Below is a small trained network, with its code and all its weights. Each question gives an input and a class and asks what happens when units are switched off, that is, made to give their printed mean instead of their output.

import numpy as np


def w(rows, s, z=0):
    codes = np.array(rows[::2]) - 128.0
    scale = np.full(codes.shape[1], s)
    scale[-1] = z or s
    return codes * scale


def f(y):
    return y / 2 * (1 + np.tanh(0.7978845608 * (y + 0.044715 * y**3)))


def log_softmax(a):
    a = a - a.max(-1, keepdims=True)
    return a - np.log(np.exp(a).sum(-1, keepdims=True))


def net(x, mask):
    res = np.array(x, float).reshape(1, 4) / 4 @ E
    y = f(res @ A[0][:, :-1].T + A[0][:, -1])
    res = res + np.where(mask, y, B[0][:, -1]) @ B[0][:, :-1]
    return log_softmax(res[-1] @ U[:, :-1].T + U[:, -1])


A, B = {}, {}
E = w([
[195,157,37,38,132,123,48,132,134,140],'x0',
[153,64,146,235,153,132,4,126,126,140],'x1',
[110,254,115,196,197,129,121,130,129,139],'x2',
[128,128,128,128,128,128,128,129,130,128],'x3',
],0.0095)
A[0] = w([
[165,140,73,83,137,128,3,132,138,135,111],'N0',
[136,110,127,149,107,132,98,128,126,117,76],'N1',
[140,84,134,196,139,125,49,126,135,130,40],'N2',
[132,134,122,111,123,132,100,123,126,122,69],'N3',
[118,130,117,113,131,134,106,142,134,116,67],'N4',
[135,131,124,117,133,124,116,130,129,133,63],'N5',
[132,222,125,210,157,130,85,130,133,134,76],'N6',
[128,98,138,180,145,131,67,132,128,137,56],'N7',
[142,15,147,95,108,128,110,132,131,125,67],'N8',
[126,148,136,100,123,125,181,129,132,134,2],'N9',
[96,68,195,243,131,129,179,130,133,129,103],'N10',
[125,122,139,140,125,132,138,132,132,124,86],'N11',
[134,28,133,121,127,128,110,126,128,135,80],'N12',
[117,130,119,130,135,136,127,129,139,118,67],'N13',
[122,147,123,98,132,131,170,135,137,126,4],'N14',
[126,167,130,154,135,123,102,127,124,129,57],'N15',
],0.029,0.0058)
B[0] = w([
[250,123,133,181,123,129,131,124,130,128,244],'N0',
[116,118,129,80,129,125,130,123,130,133,154],'N1',
[126,138,119,9,128,133,113,145,128,124,224],'N2',
[148,141,134,140,138,125,137,139,135,125,143],'N3',
[139,124,134,137,131,133,128,138,115,128,136],'N4',
[133,122,130,135,125,127,136,114,128,123,133],'N5',
[16,120,128,198,125,124,128,126,123,126,228],'N6',
[111,126,136,34,127,122,155,107,130,131,201],'N7',
[37,146,128,184,140,126,126,122,125,131,203],'N8',
[125,139,113,55,133,130,116,136,131,131,168],'N9',
[252,127,130,185,127,129,126,127,128,129,253],'N10',
[141,136,107,138,132,124,125,126,131,125,137],'N11',
[51,112,126,174,115,129,131,139,129,122,187],'N12',
[117,111,123,127,96,120,127,126,127,138,125],'N13',
[113,107,144,60,124,126,128,122,124,126,163],'N14',
[82,142,123,148,138,136,125,141,133,130,159],'N15',
],0.037,0.029)
U = w([
[225,122,131,160,124,110,127,119,150,124,215],'0',
[45,132,122,171,131,105,126,128,145,123,2],'1',
[138,129,121,2,130,108,127,125,149,127,157],'2',
],0.0087,0.0019)

Each question gives the input, the list of numbers given to net, and the class t.
The units are the neurons (one row each of A and B). Each row of codes is followed by its name. A weight is (code - 128) times the scale printed after its matrix; where a second scale follows, it is the last column's (A, B and U).
mask holds one flag per neuron, in row order. A switched-off neuron (its flag False) gives its mean, the last column of its row in B, instead of its output. The means were averaged over made-up inputs and are rounded, as every weight is.
A unit's drop is (log p(t) with every unit on - log p(t) with that unit switched off) / (log p(t) with every unit on - log p(t) with every unit switched off).
The circuit of an input: a set's keep is (log p(t) with only the set's units on - log p(t) with every unit switched off) / (log p(t) with every unit on - log p(t) with every unit switched off). Starting from the 12 units with the biggest drops (on a tie, the unit counted first), units are removed one at a time, each time the one whose removal leaves the highest keep (on an exact tie, the one counted first), for as long as the keep stays at least 0.8.
units of the circuit, in order: the units of the circuit, biggest drop first
most important unit: the unit with the biggest drop
top k neurons: the k neurons with the biggest drops, biggest first
drop when u is switched off: that unit's drop, to one decimal
input [-4,7,5,-2], class 2: most important unit : N2
input [-1,3,-4,2], class 1: top 2 neurons : [N8 N12]
input [6,0,7,2], class 1: top 2 neurons : [N6 N10]
input [-2,8,-6,-3], class 2: top 3 neurons : [N2 N7 N6]
input [2,-7,8,2], class 1: top 2 neurons : [N6 N2]
input [-1,-1,-3,-8], class 1: top 2 neurons : [N0 N10]
input [6,7,-6,-5], class 2: top 4 neurons : [N2 N10 N7 N6]
input [7,8,2,8], class 2: top 2 neurons : [N2 N7]
input [4,-5,5,-3], class 1: top 2 neurons : [N10 N2]
input [5,8,6,-8], class 2: top 2 neurons : [N2 N7]
input [4,5,1,-4], class 2: top 3 neurons : [N10 N2 N7]
input [-2,8,4,0], class 2: drop when N5 is switched off : 0.0
input [0,8,-1,-2], class 2: drop when N2 is switched off : 0.6
input [2,7,2,5], class 2: units of the circuit, in order : [N2]
input [2,3,6,6], class 1: drop when N6 is switched off : 1.8
input [0,-7,6,-1], class 2: drop when N14 is switched off : 0.9
